Below is a small trained network, with its code and all its weights. Each question gives an input and a class and asks what happens when units are switched off, that is, made to give their printed mean instead of their output.

import numpy as np


def w(rows, s, z=0):
    codes = np.array(rows[::2]) - 128.0
    scale = np.full(codes.shape[1], s)
    scale[-1] = z or s
    return codes * scale


def norm(h):
    return h / np.sqrt((h * h).mean(-1, keepdims=True) + 1e-5)


def f(y):
    return np.maximum(y, 0)


def log_softmax(a):
    a = a - a.max(-1, keepdims=True)
    return a - np.log(np.exp(a).sum(-1, keepdims=True))


def net(x, mask):
    res = np.array(x, float).reshape(1, 3) / 4 @ E
    u = 0
    for l in range(2):
        y = f(norm(res) @ A[l][:, :-1].T + A[l][:, -1])
        res = res + np.where(mask[u : u + 15], y, B[l][:, -1]) @ B[l][:, :-1]
        u += 15
    return log_softmax(norm(res)[-1] @ U[:, :-1].T + U[:, -1])


A, B = {}, {}
E = w([
[95,234,57,85,131,123,181,103,125,90,127,133],'x0',
[81,116,208,13,221,3,92,97,182,181,141,149],'x1',
[30,32,116,91,34,144,178,81,159,161,173,102],'x2',
],0.011)
A[0] = w([
[149,85,69,53,136,131,135,191,168,111,77,83,68],'L0N1',
[213,28,171,122,156,150,97,210,147,136,168,149,2],'L0N2',
[111,211,27,26,78,120,254,109,77,78,176,99,69],'L0N3',
[165,130,160,132,113,165,172,142,62,114,175,145,58],'L0N4',
[173,33,195,210,72,103,104,141,112,204,200,39,39],'L0N5',
[221,73,171,180,169,175,53,130,147,193,36,109,88],'L0N6',
[109,42,108,141,47,177,137,53,154,55,229,67,115],'L0N7',
[116,123,168,56,171,112,78,138,204,180,214,170,155],'L0N8',
[74,116,86,111,17,194,189,195,59,138,80,123,100],'L0N9',
[188,180,116,219,100,173,97,164,108,100,83,79,84],'L0N10',
[135,112,40,176,144,138,130,142,165,88,167,177,73],'L0N11',
[154,252,24,159,213,67,193,110,206,117,157,34,60],'L0N12',
[101,211,85,81,60,152,111,123,101,90,134,180,65],'L0N13',
[51,145,146,80,188,115,151,128,141,81,69,138,107],'L0N14',
[236,193,112,213,219,89,86,160,135,90,30,103,86],'L0N15',
],0.0063,0.0064)
B[0] = w([
[151,155,137,148,106,75,101,122,103,127,168,133,128],'L0N1',
[65,112,117,115,141,110,126,98,56,77,89,184,161],'L0N2',
[113,48,151,157,117,75,70,161,79,124,69,206,239],'L0N3',
[158,118,124,111,121,142,120,44,141,111,131,110,144],'L0N4',
[50,126,118,64,113,114,109,118,43,91,48,254,196],'L0N5',
[44,137,127,100,101,102,157,114,88,89,35,187,202],'L0N6',
[158,252,172,135,98,77,94,187,174,58,112,19,244],'L0N7',
[215,169,83,214,153,181,197,106,122,134,108,86,248],'L0N8',
[183,127,134,139,156,134,171,73,114,232,174,114,231],'L0N9',
[234,108,169,112,177,155,172,76,113,174,146,126,224],'L0N10',
[166,50,122,132,148,136,100,117,84,174,131,120,152],'L0N11',
[74,96,214,103,93,154,107,108,81,96,56,210,206],'L0N12',
[100,91,194,103,98,160,119,119,111,96,144,205,172],'L0N13',
[184,68,185,180,120,180,131,104,141,193,120,136,188],'L0N14',
[159,209,156,121,56,48,63,185,151,105,190,55,255],'L0N15',
],0.0066,0.0073)
A[1] = w([
[150,125,73,144,64,220,122,129,86,125,127,135,76],'L1N1',
[104,144,139,82,190,103,162,126,171,170,146,55,52],'L1N2',
[49,81,120,165,63,133,204,96,165,105,136,127,148],'L1N3',
[18,71,123,83,72,109,134,128,152,174,137,88,97],'L1N4',
[164,114,93,130,155,194,155,110,132,128,149,140,47],'L1N5',
[105,228,47,128,141,129,223,89,113,83,65,122,126],'L1N6',
[95,137,147,80,255,58,83,101,171,179,124,158,118],'L1N7',
[174,116,208,70,80,71,98,125,132,147,166,85,146],'L1N8',
[99,128,142,121,202,142,142,105,153,139,139,173,42],'L1N9',
[64,100,106,66,127,177,123,168,76,95,104,220,109],'L1N10',
[150,175,131,114,161,136,164,105,79,77,117,92,98],'L1N11',
[160,97,81,49,215,106,120,101,199,184,188,146,53],'L1N12',
[54,116,101,118,75,148,123,148,218,144,193,50,4],'L1N13',
[203,66,195,208,153,169,103,119,154,204,117,159,140],'L1N14',
[109,98,89,100,138,129,164,193,101,112,143,51,72],'L1N15',
],0.0097,0.0042)
B[1] = w([
[128,66,150,137,183,190,194,145,79,106,174,138,216],'L1N1',
[168,128,109,173,133,142,144,78,103,126,150,89,180],'L1N2',
[168,169,166,120,203,110,64,143,126,108,122,157,231],'L1N3',
[180,159,155,133,159,111,83,189,101,41,123,150,224],'L1N4',
[145,93,124,109,121,128,86,111,151,170,137,86,146],'L1N5',
[66,95,97,98,96,64,113,69,205,205,81,115,173],'L1N6',
[157,72,122,174,64,255,161,168,45,70,180,135,249],'L1N7',
[78,114,49,104,145,94,129,94,209,173,119,102,255],'L1N8',
[138,96,197,124,137,135,139,108,52,161,138,115,156],'L1N9',
[71,60,118,139,107,87,90,68,135,130,98,188,196],'L1N10',
[57,77,142,124,170,127,137,146,175,114,164,82,192],'L1N11',
[147,122,79,176,70,160,198,133,115,169,102,124,173],'L1N12',
[167,238,145,115,167,92,88,205,143,101,165,90,180],'L1N13',
[66,140,84,100,99,84,152,73,201,171,143,106,241],'L1N14',
[164,128,107,170,138,113,104,108,128,142,149,123,138],'L1N15',
],0.0094,0.0082)
U = w([
[192,92,128,201,129,206,250,82,114,150,197,57,175],'0',
[196,229,167,152,166,58,48,194,150,52,142,82,166],'1',
[98,76,188,165,119,127,108,110,52,65,70,239,196],'2',
[38,109,99,99,95,33,127,39,227,217,81,118,209],'3',
[111,141,95,114,168,177,153,173,169,175,93,156,11],'4',
[95,173,104,99,118,158,183,164,164,156,94,147,3],'5',
[118,181,113,62,112,162,159,176,151,186,126,171,15],'6',
[89,173,99,56,123,159,166,167,149,145,134,152,13],'7',
],0.013,0.0044)

Each question gives the input, the list of numbers given to net, and the class t.
The units are the neurons (one row each of A and B). Each row of codes is followed by its name. A weight is (code - 128) times the scale printed after its matrix; where a second scale follows, it is the last column's (A, B and U).
mask holds one flag per neuron, layer by layer. A switched-off neuron (its flag False) gives its mean, the last column of its row in B, instead of its output. The means were averaged over made-up inputs and are rounded, as every weight is.
A unit's drop is (log p(t) with every unit on - log p(t) with that unit switched off) / (log p(t) with every unit on - log p(t) with every unit switched off).
The circuit of an input: a set's keep is (log p(t) with only the set's units on - log p(t) with every unit switched off) / (log p(t) with every unit on - log p(t) with every unit switched off). Starting from the 12 units with the biggest drops (on a tie, the unit counted first), units are removed one at a time, each time the one whose removal leaves the highest keep (on an exact tie, the one counted first), for as long as the keep stays at least 0.8.
circuit, biggest first: the units of the circuit, biggest drop first
most important unit: the unit with the biggest drop
k most important neurons: the k neurons with the biggest drops, biggest first
top k neurons in layer l: the k neurons of layer l with the biggest drops, biggest first
drop when u is switched off: that unit's drop, to one decimal
input [7,1,-5], class 2: circuit, biggest first -> [L0N12]
input [7,-5,-1], class 2: 2 most important neurons -> [L0N3 L0N12]
input [-4,5,-5], class 0: top 2 neurons in layer 0 -> [L0N7 L0N3]
input [8,-3,7], class 2: top 2 neurons in layer 0 -> [L0N3 L0N15]
input [6,5,-3], class 2: 4 most important neurons -> [L0N12 L1N7 L0N9 L0N10]
input [-5,-1,5], class 1: 2 most important neurons -> [L0N7 L1N4]
input [-2,-5,6], class 1: 3 most important neurons -> [L0N7 L0N8 L1N13]
input [7,7,-5], class 0: 3 most important neurons -> [L1N7 L0N5 L0N6]
input [-3,-2,-1], class 3: top 4 neurons in layer 1 -> [L1N7 L1N6 L1N4 L1N10]
input [-7,5,-5], class 2: 2 most important neurons -> [L0N6 L1N7]
input [5,5,-1], class 0: top 2 neurons in layer 0 -> [L0N5 L0N6]
input [3,-7,-7], class 0: 2 most important neurons -> [L0N7 L0N10]
input [8,-6,-2], class 2: top 2 neurons in layer 0 -> [L0N3 L0N12]
input [7,4,6], class 2: most important neuron -> [L0N3]
input [-3,7,7], class 0: top 2 neurons in layer 1 -> [L1N7 L1N12]
input [-2,1,0], class 3: 2 most important neurons -> [L1N6 L0N8]
input [3,8,-7], class 0: 2 most important neurons -> [L1N7 L0N7]
input [8,-6,0], class 2: top 2 neurons in layer 1 -> [L1N1 L1N8]
input [3,2,-2], class 3: 2 most important neurons -> [L0N14 L0N5]
input [2,3,-3], class 3: most important unit -> L1N8
input [6,-8,-8], class 0: 3 most important neurons -> [L0N7 L1N1 L0N10]
input [8,8,-2], class 0: 2 most important neurons -> [L1N7 L0N5]
input [7,7,5], class 0: drop when L0N5 is switched off -> 0.3
